Below is a small trained network, with its code and all its weights. Each question gives an input and a target symbol and asks what happens when units are switched off, that is, made to give their printed mean instead of their output.

import numpy as np


def w(rows, s, z=0):
    codes = np.array(rows[::2]) - 128.0
    scale = np.full(codes.shape[1], s)
    scale[-1] = z or s
    return codes * scale


def f(y):
    return np.maximum(y, 0)


def softmax(a):
    e = np.exp(a - a.max(-1, keepdims=True))
    return e / e.sum(-1, keepdims=True)


def log_softmax(a):
    a = a - a.max(-1, keepdims=True)
    return a - np.log(np.exp(a).sum(-1, keepdims=True))


def net(x, mask):
    ids = ['γζλστφ'.index(c) for c in x.split()]
    T = len(ids)
    res = E[ids] + P[:T]
    u = 0
    for l in range(3):
        q, k, v = (res @ M[l].T for M in (Q, K, V))
        z = softmax(np.where(np.tri(T) > 0, q @ k.T / 2**0.5, -1e9)) @ v
        res = res + np.where(mask[u], z, O[l][:, -1]) @ O[l][:, :-1]
        u += 1
        y = f(res @ A[l][:, :-1].T + A[l][:, -1])
        res = res + np.where(mask[u : u + 8], y, B[l][:, -1]) @ B[l][:, :-1]
        u += 8
    return log_softmax(res[-1] @ U[:, :-1].T + U[:, -1])


Q, K, V, O, A, B = {}, {}, {}, {}, {}, {}
E = w([
[74,110,200,90,179,148,107,150,87],'γ',
[97,136,172,122,49,120,191,173,122],'ζ',
[97,124,77,107,98,140,139,37,198],'λ',
[199,80,143,98,99,188,79,68,122],'σ',
[164,130,119,253,124,24,106,115,120],'τ',
[63,29,60,69,106,142,136,155,108],'φ',
],0.015)
P = w([
[129,245,92,135,144,155,148,140,78],'0',
[68,30,175,149,100,184,119,59,99],'1',
[124,83,171,137,155,40,159,112,127],'2',
[84,205,98,202,130,229,84,174,133],'3',
[138,244,113,35,100,43,76,101,128],'4',
[14,254,61,108,74,191,22,156,87],'5',
],0.0076)
Q[0] = w([
[164,102,164,34,137,18,151,81,114],'0.h0',
[192,90,120,138,208,161,254,157,174],'0.h0',
],0.0094)
K[0] = w([
[65,122,113,254,95,253,82,152,133],'0.h0',
[69,24,220,180,60,112,71,94,174],'0.h0',
],0.0079)
V[0] = w([
[116,231,203,146,105,116,195,51,234],'0.h0',
[46,133,254,129,192,113,140,186,104],'0.h0',
],0.0061)
O[0] = w([
[107,207,244,102,166,105,173,24,254,171],'0.h0',
[64,151,176,79,163,103,125,23,21,3],'0.h0',
],0.0078,0.00053)
A[0] = w([
[155,144,115,216,182,76,67,97,143,77],'0.n0',
[114,52,38,76,142,103,106,222,109,2],'0.n1',
[141,119,50,132,71,147,158,22,129,81],'0.n2',
[128,76,202,85,192,52,90,92,182,99],'0.n3',
[97,142,98,156,59,172,207,254,142,116],'0.n4',
[131,101,58,121,164,35,166,60,182,91],'0.n5',
[162,61,138,50,76,69,205,86,101,110],'0.n6',
[112,113,215,38,209,100,15,225,168,125],'0.n7',
],0.0052,0.0063)
B[0] = w([
[29,137,156,98,23,172,79,44,111,178],'0.n0',
[123,166,169,211,93,103,97,84,155,191],'0.n1',
[120,125,130,113,224,126,129,234,119,192],'0.n2',
[113,172,131,220,132,239,144,143,123,173],'0.n3',
[190,127,146,27,149,36,139,113,153,253],'0.n4',
[69,111,104,189,120,176,107,153,103,180],'0.n5',
[122,156,172,122,125,231,118,198,137,204],'0.n6',
[121,173,2,158,87,231,88,84,148,196],'0.n7',
],0.0066,0.0031)
Q[1] = w([
[174,83,141,188,254,112,159,177,132],'1.h0',
[217,140,117,76,142,64,168,84,122],'1.h0',
],0.0068)
K[1] = w([
[62,2,233,192,84,132,237,78,107],'1.h0',
[35,197,155,191,123,178,72,160,128],'1.h0',
],0.0047)
V[1] = w([
[177,144,145,100,114,175,114,129,168],'1.h0',
[254,158,184,161,125,201,120,78,54],'1.h0',
],0.0064)
O[1] = w([
[178,70,95,124,141,10,142,35,130,249],'1.h0',
[35,99,156,89,169,22,73,224,165,174],'1.h0',
],0.011,0.0014)
A[1] = w([
[200,124,195,147,162,203,87,130,98,66],'1.n0',
[207,126,135,128,105,97,141,70,114,10],'1.n1',
[150,148,111,182,193,102,187,138,160,39],'1.n2',
[211,142,152,69,151,113,92,143,117,5],'1.n3',
[130,139,118,110,144,119,116,57,97,2],'1.n4',
[176,55,150,167,133,123,149,108,95,74],'1.n5',
[94,60,72,72,169,155,237,147,136,63],'1.n6',
[128,104,112,162,253,132,60,95,180,72],'1.n7',
],0.0076,0.0038)
B[1] = w([
[84,95,50,76,93,3,157,142,179,188],'1.n0',
[74,152,97,150,93,176,134,138,168,174],'1.n1',
[160,140,188,106,75,192,29,166,202,150],'1.n2',
[49,96,131,203,123,188,168,156,136,165],'1.n3',
[65,125,172,135,204,84,123,185,135,150],'1.n4',
[62,156,138,96,82,117,130,98,161,176],'1.n5',
[229,134,158,103,56,179,72,70,109,202],'1.n6',
[99,183,218,55,147,119,96,94,174,250],'1.n7',
],0.0061,0.0023)
Q[2] = w([
[86,216,61,2,23,100,73,113,153],'2.h0',
[32,65,48,180,140,154,97,96,160],'2.h0',
],0.0051)
K[2] = w([
[138,255,102,153,131,91,125,142,117],'2.h0',
[151,148,138,123,79,122,174,170,112],'2.h0',
],0.0071)
V[2] = w([
[94,81,65,27,199,217,179,142,174],'2.h0',
[141,118,193,69,31,99,255,220,138],'2.h0',
],0.0072)
O[2] = w([
[88,202,32,57,96,82,117,79,136,6],'2.h0',
[247,162,171,137,114,36,112,98,83,246],'2.h0',
],0.011,0.0018)
A[2] = w([
[97,159,89,173,70,46,112,75,100,19],'2.n0',
[73,52,65,164,111,139,85,131,163,147],'2.n1',
[54,180,116,106,186,131,100,162,75,1],'2.n2',
[130,159,70,159,173,141,197,62,209,70],'2.n3',
[116,83,23,167,175,130,110,162,162,18],'2.n4',
[129,97,56,78,157,111,255,242,123,5],'2.n5',
[120,203,131,149,134,173,195,126,121,140],'2.n6',
[66,138,155,120,156,63,216,134,168,144],'2.n7',
],0.0077,0.0056)
B[2] = w([
[116,1,166,146,193,224,138,140,137,166],'2.n0',
[145,179,56,150,206,43,221,178,121,253],'2.n1',
[197,88,151,158,82,94,165,126,152,178],'2.n2',
[115,104,147,193,108,68,73,168,74,193],'2.n3',
[213,193,200,166,71,104,70,156,84,146],'2.n4',
[168,98,203,81,110,89,201,34,99,137],'2.n5',
[143,93,146,126,141,151,185,78,69,190],'2.n6',
[102,134,147,86,131,170,46,83,176,192],'2.n7',
],0.0071,0.0059)
U = w([
[16,143,160,65,177,132,109,84,3,12],'γ',
[152,132,232,95,94,143,96,22,78,156],'ζ',
[139,160,117,143,111,165,181,6,225,247],'λ',
[164,90,139,80,149,61,79,143,174,240],'σ',
[135,70,190,161,156,186,152,128,126,12],'τ',
[187,85,96,119,87,135,156,122,26,66],'φ',
],0.0056,0.0011)

Each question gives the input, a string of symbols that net reads in full, and the target symbol t.
The units are the heads (2 rows each of Q, K, V and O) and the neurons (one row each of A and B). Each row of codes is followed by its name. A weight is (code - 128) times the scale printed after its matrix; where a second scale follows, it is the last column's (O, A, B and U).
mask holds one flag per unit, layer by layer, with each layer's heads first. A switched-off unit (its flag False) gives its mean, the last column of its rows in O or B, instead of its output. The means were averaged over made-up inputs and are rounded, as every weight is.
A unit's drop is (log p(t) with every unit on - log p(t) with that unit switched off) / (log p(t) with every unit on - log p(t) with every unit switched off).
The circuit of an input: a set's keep is (log p(t) with only the set's units on - log p(t) with every unit switched off) / (log p(t) with every unit on - log p(t) with every unit switched off). Starting from the 12 units with the biggest drops (on a tie, the unit counted first), units are removed one at a time, each time the one whose removal leaves the highest keep (on an exact tie, the one counted first), for as long as the keep stays at least 0.8.
units of the circuit, in order: the units of the circuit, biggest drop first
most important unit: the unit with the biggest drop
k most important neurons: the k neurons with the biggest drops, biggest first
k most important neurons of layer l: the k neurons of layer l with the biggest drops, biggest first
drop of u: that unit's drop, to one decimal
input ζ φ τ ζ ζ γ, target ζ: units of the circuit, in order : 2.h0; 2.n1
input λ φ λ τ, target λ: most important unit : 0.h0
input ζ φ σ ζ τ, target ζ: 2 most important neurons : 2.n1; 0.n0
input γ λ γ ζ ζ, target γ: units of the circuit, in order : 0.h0; 0.n7; 2.h0
input ζ ζ ζ, target ζ: units of the circuit, in order : 2.h0; 0.h0
input γ τ ζ γ λ, target γ: units of the circuit, in order : 0.h0; 2.h0
input λ ζ τ, target ζ: units of the circuit, in order : 2.n1; 0.h0; 0.n0
input γ φ γ, target φ: 2 most important neurons : 2.n2; 0.n7
input γ ζ ζ, target γ: units of the circuit, in order : 0.h0; 1.h0
input τ ζ ζ, target ζ: 2 most important neurons of layer 2 : 2.n1; 2.n7
input φ φ λ φ, target λ: units of the circuit, in order : 1.h0; 2.h0
input σ λ λ σ λ, target σ: units of the circuit, in order : 0.h0; 2.n3; 1.h0
input λ ζ λ λ τ, target λ: units of the circuit, in order : 0.h0; 1.h0
input λ ζ γ τ λ γ, target λ: most important neuron of layer 0 : 0.n7
input φ γ φ γ, target φ: units of the circuit, in order : 0.h0; 1.h0; 1.n0
input ζ ζ τ λ, target ζ: units of the circuit, in order : 2.h0; 2.n1
input σ λ σ, target λ: units of the circuit, in order : 0.h0; 2.h0
input λ λ γ σ, target γ: 2 most important neurons of layer 2 : 2.n3; 2.n2
input ζ σ ζ γ, target ζ: units of the circuit, in order : 2.h0; 0.h0; 0.n7
input σ γ σ γ, target σ: most important unit : 1.h0
input φ φ γ φ ζ φ, target ζ: 2 most important neurons : 2.n1; 0.n4
input φ φ σ, target φ: drop of 0.h0 : 0.9
input λ λ γ λ, target γ: drop of 2.n4 : 0.0
input σ φ ζ φ τ φ, target τ: drop of 2.h0 : 1.2
input ζ λ λ λ σ ζ, target σ: 2 most important neurons of layer 0 : 0.n7; 0.n3
